Below are the code and all the weights of a small trained network. Each question names an input and a target symbol and asks about switching units off, where a switched-off unit gives its printed mean instead of its output.

import numpy as np


def w(rows, s, z=0):
    codes = np.array(rows[::2]) - 128.0
    scale = np.full(codes.shape[1], s)
    scale[-1] = z or s
    return codes * scale


def f(y):
    return y / 2 * (1 + np.tanh(0.7978845608 * (y + 0.044715 * y**3)))


def softmax(a):
    e = np.exp(a - a.max(-1, keepdims=True))
    return e / e.sum(-1, keepdims=True)


def log_softmax(a):
    a = a - a.max(-1, keepdims=True)
    return a - np.log(np.exp(a).sum(-1, keepdims=True))


def net(x, mask):
    ids = ['Ψαγζημστ'.index(c) for c in x.split()]
    T = len(ids)
    res = E[ids] + P[:T]
    u = 0
    for l in range(2):
        q, k, v = (res @ M[l].T for M in (Q, K, V))
        z = softmax(np.where(np.tri(T) > 0, q @ k.T / 3**0.5, -1e9)) @ v
        res = res + np.where(mask[u], z, O[l][:, -1]) @ O[l][:, :-1]
        u += 1
        y = f(res @ A[l][:, :-1].T + A[l][:, -1])
        res = res + np.where(mask[u : u + 16], y, B[l][:, -1]) @ B[l][:, :-1]
        u += 16
    return log_softmax(res[-1] @ U[:, :-1].T + U[:, -1])


Q, K, V, O, A, B = {}, {}, {}, {}, {}, {}
E = w([
[113,142,39,115,80],'Ψ',
[110,220,98,164,20],'α',
[70,127,82,41,165],'γ',
[170,161,153,109,76],'ζ',
[105,18,3,73,160],'η',
[124,173,173,73,156],'μ',
[224,63,128,111,101],'σ',
[54,241,185,175,174],'τ',
],0.0054)
P = w([
[184,166,63,76,101],'0',
[150,116,185,70,60],'1',
[19,30,166,164,19],'2',
[161,163,69,197,117],'3',
[162,109,198,122,121],'4',
[24,22,176,209,84],'5',
[166,158,92,231,182],'6',
[174,113,201,172,177],'7',
[26,14,181,253,149],'8',
[144,174,73,203,146],'9',
],0.0069)
Q[0] = w([
[48,4,184,209,92],'L0H0',
[158,145,102,130,144],'L0H0',
[164,143,82,83,143],'L0H0',
],0.035)
K[0] = w([
[183,86,165,210,254],'L0H0',
[134,137,99,117,122],'L0H0',
[131,104,113,37,86],'L0H0',
],0.027)
V[0] = w([
[130,166,193,137,192],'L0H0',
[254,79,137,166,103],'L0H0',
[65,216,163,183,190],'L0H0',
],0.0085)
O[0] = w([
[105,103,111,52,55,34],'L0H0',
[221,34,162,149,170,1],'L0H0',
[83,173,108,32,1,148],'L0H0',
],0.0063,0.00084)
A[0] = w([
[102,73,172,204,152,31],'L0N0',
[150,171,167,132,158,94],'L0N1',
[80,127,163,78,84,52],'L0N2',
[131,99,85,96,151,2],'L0N3',
[156,148,199,23,173,89],'L0N4',
[42,125,83,163,167,44],'L0N5',
[140,53,114,107,93,121],'L0N6',
[121,126,157,117,151,100],'L0N7',
[148,178,79,137,141,149],'L0N8',
[175,118,83,73,191,65],'L0N9',
[160,107,78,65,104,133],'L0N10',
[95,183,107,128,130,59],'L0N11',
[209,158,176,123,87,92],'L0N12',
[130,161,158,117,123,35],'L0N13',
[131,117,147,163,89,86],'L0N14',
[171,86,121,3,171,82],'L0N15',
],0.013,0.0034)
B[0] = w([
[147,106,106,13,118,183],'L0N0',
[154,140,76,174,68,146],'L0N1',
[124,183,94,224,210,252],'L0N2',
[117,157,50,175,181,84],'L0N3',
[70,56,54,14,99,137],'L0N4',
[199,155,180,127,52,184],'L0N5',
[71,190,175,175,170,165],'L0N6',
[95,105,114,128,106,111],'L0N7',
[248,103,56,99,148,200],'L0N8',
[160,217,157,206,123,141],'L0N9',
[228,136,120,149,151,130],'L0N10',
[158,70,82,129,183,165],'L0N11',
[155,247,146,96,74,145],'L0N12',
[117,160,63,148,151,102],'L0N13',
[120,157,167,111,179,145],'L0N14',
[134,143,214,89,225,133],'L0N15',
],0.014,0.0027)
Q[1] = w([
[31,114,161,173,20],'L1H0',
[175,175,129,80,73],'L1H0',
[77,98,251,116,125],'L1H0',
],0.017)
K[1] = w([
[54,113,143,215,7],'L1H0',
[176,132,138,89,49],'L1H0',
[114,6,216,158,116],'L1H0',
],0.016)
V[1] = w([
[84,44,28,142,244],'L1H0',
[78,170,22,11,49],'L1H0',
[74,238,193,33,254],'L1H0',
],0.0093)
O[1] = w([
[130,29,102,160,133,90],'L1H0',
[92,133,44,68,70,23],'L1H0',
[120,146,111,73,250,253],'L1H0',
],0.012,0.0056)
A[1] = w([
[3,87,165,106,121,118],'L1N0',
[205,124,86,166,94,105],'L1N1',
[99,171,167,79,96,141],'L1N2',
[124,123,134,110,99,185],'L1N3',
[58,119,69,119,100,57],'L1N4',
[157,229,34,144,102,97],'L1N5',
[166,104,142,180,118,3],'L1N6',
[107,141,68,152,153,117],'L1N7',
[140,124,151,44,168,101],'L1N8',
[177,84,73,74,146,177],'L1N9',
[118,107,112,45,102,8],'L1N10',
[155,159,146,177,130,3],'L1N11',
[44,92,141,161,129,121],'L1N12',
[138,123,74,200,184,105],'L1N13',
[164,133,118,65,63,121],'L1N14',
[150,176,145,144,68,126],'L1N15',
],0.011,0.0076)
B[1] = w([
[125,46,148,134,205,163],'L1N0',
[83,211,135,36,132,191],'L1N1',
[198,121,141,81,149,184],'L1N2',
[171,96,106,99,110,155],'L1N3',
[163,169,250,49,90,164],'L1N4',
[68,54,158,168,219,212],'L1N5',
[114,125,121,47,214,146],'L1N6',
[112,103,126,88,108,157],'L1N7',
[58,132,125,148,70,216],'L1N8',
[203,106,96,193,113,217],'L1N9',
[141,203,69,176,104,164],'L1N10',
[71,59,125,132,101,183],'L1N11',
[90,198,150,139,150,157],'L1N12',
[132,125,154,130,29,247],'L1N13',
[46,105,91,144,88,191],'L1N14',
[147,191,100,155,140,168],'L1N15',
],0.018,0.011)
U = w([
[122,228,131,63,149,148],'Ψ',
[30,178,74,104,159,64],'α',
[231,214,116,149,145,254],'γ',
[99,70,161,33,178,102],'ζ',
[87,109,81,48,61,111],'η',
[143,205,136,163,254,156],'μ',
[103,85,64,167,165,129],'σ',
[81,178,169,183,100,99],'τ',
],0.0037,0.005)

Each question gives the input, a string of symbols that net reads in full, and the target symbol t.
The units are the heads (3 rows each of Q, K, V and O) and the neurons (one row each of A and B). Each row of codes is followed by its name. A weight is (code - 128) times the scale printed after its matrix; where a second scale follows, it is the last column's (O, A, B and U).
mask holds one flag per unit, layer by layer, with each layer's heads first. A switched-off unit (its flag False) gives its mean, the last column of its rows in O or B, instead of its output. The means were averaged over made-up inputs and are rounded, as every weight is.
A unit's drop is (log p(t) with every unit on - log p(t) with that unit switched off) / (log p(t) with every unit on - log p(t) with every unit switched off).
The circuit of an input: a set's keep is (log p(t) with only the set's units on - log p(t) with every unit switched off) / (log p(t) with every unit on - log p(t) with every unit switched off). Starting from the 12 units with the biggest drops (on a tie, the unit counted first), units are removed one at a time, each time the one whose removal leaves the highest keep (on an exact tie, the one counted first), for as long as the keep stays at least 0.8.
units of the circuit, in order: the units of the circuit, biggest drop first
most important unit: the unit with the biggest drop
top k neurons: the k neurons with the biggest drops, biggest first
top k neurons in layer l: the k neurons of layer l with the biggest drops, biggest first
input σ τ α Ψ γ ζ, target ζ: most important unit -> L0N0
input η α τ μ, target ζ: top 2 neurons in layer 0 -> (L0N8, L0N9)
input Ψ σ γ Ψ, target Ψ: top 2 neurons -> (L0N8, L1N1)
input ζ τ η η, target μ: top 4 neurons -> (L0N12, L1N5, L0N2, L0N9)
input τ σ γ σ ζ ζ η σ γ, target σ: units of the circuit, in order -> (L0N0, L0H0, L1H0, L1N9)
input τ τ τ α μ τ τ ζ η α, target η: top 3 neurons -> (L0N8, L0N11, L1N14)
input τ α Ψ τ Ψ τ ζ, target η: units of the circuit, in order -> (L1H0, L1N14, L0N6, L0N2)
input τ Ψ σ ζ, target η: units of the circuit, in order -> (L1H0, L1N14, L0N2)
input Ψ τ ζ Ψ α, target μ: top 2 neurons in layer 1 -> (L1N5, L1N15)
input ζ η σ σ γ τ μ μ, target η: units of the circuit, in order -> (L0N2, L0N4, L1H0)
input α Ψ γ τ τ σ, target τ: top 3 neurons -> (L0N2, L1N13, L0N6)
input τ σ η σ, target η: top 4 neurons -> (L0N8, L0N11, L1N1, L1N14)
input γ ζ τ σ γ η τ α τ μ, target γ: top 2 neurons -> (L0N8, L0N15)
input ζ μ τ τ σ τ α γ, target σ: most important unit -> L0N4
input μ γ γ ζ α γ Ψ, target σ: units of the circuit, in order -> (L1H0, L0N4, L1N9, L1N5)
input ζ τ ζ α σ τ ζ, target μ: top 3 neurons -> (L0N12, L1N5, L1N13)
input σ τ τ γ τ τ τ ζ, target α: units of the circuit, in order -> (L0N12, L1H0, L1N14, L0H0)
input ζ μ Ψ τ τ τ Ψ γ γ, target γ: top 3 neurons -> (L0N5, L1N5, L0N15)
input μ η σ τ σ ζ γ σ Ψ, target σ: top 2 neurons in layer 0 -> (L0N0, L0N6)
input τ τ η τ μ Ψ Ψ, target η: top 3 neurons -> (L1N1, L0N11, L1N14)
input Ψ τ ζ μ, target Ψ: most important unit -> L1H0
input γ ζ γ τ τ η γ, target γ: top 2 neurons -> (L0N15, L0N8)
input σ τ ζ Ψ, target τ: top 2 neurons -> (L0N15, L0N12)
input σ σ α, target σ: top 2 neurons in layer 1 -> (L1N0, L1N9)
input γ Ψ γ η τ α μ η ζ, target μ: top 2 neurons -> (L1N13, L0N8)
input τ ζ τ ζ α γ μ α η, target μ: top 3 neurons -> (L0N6, L1N13, L0N8)
input τ σ γ, target τ: most important unit -> L0N2
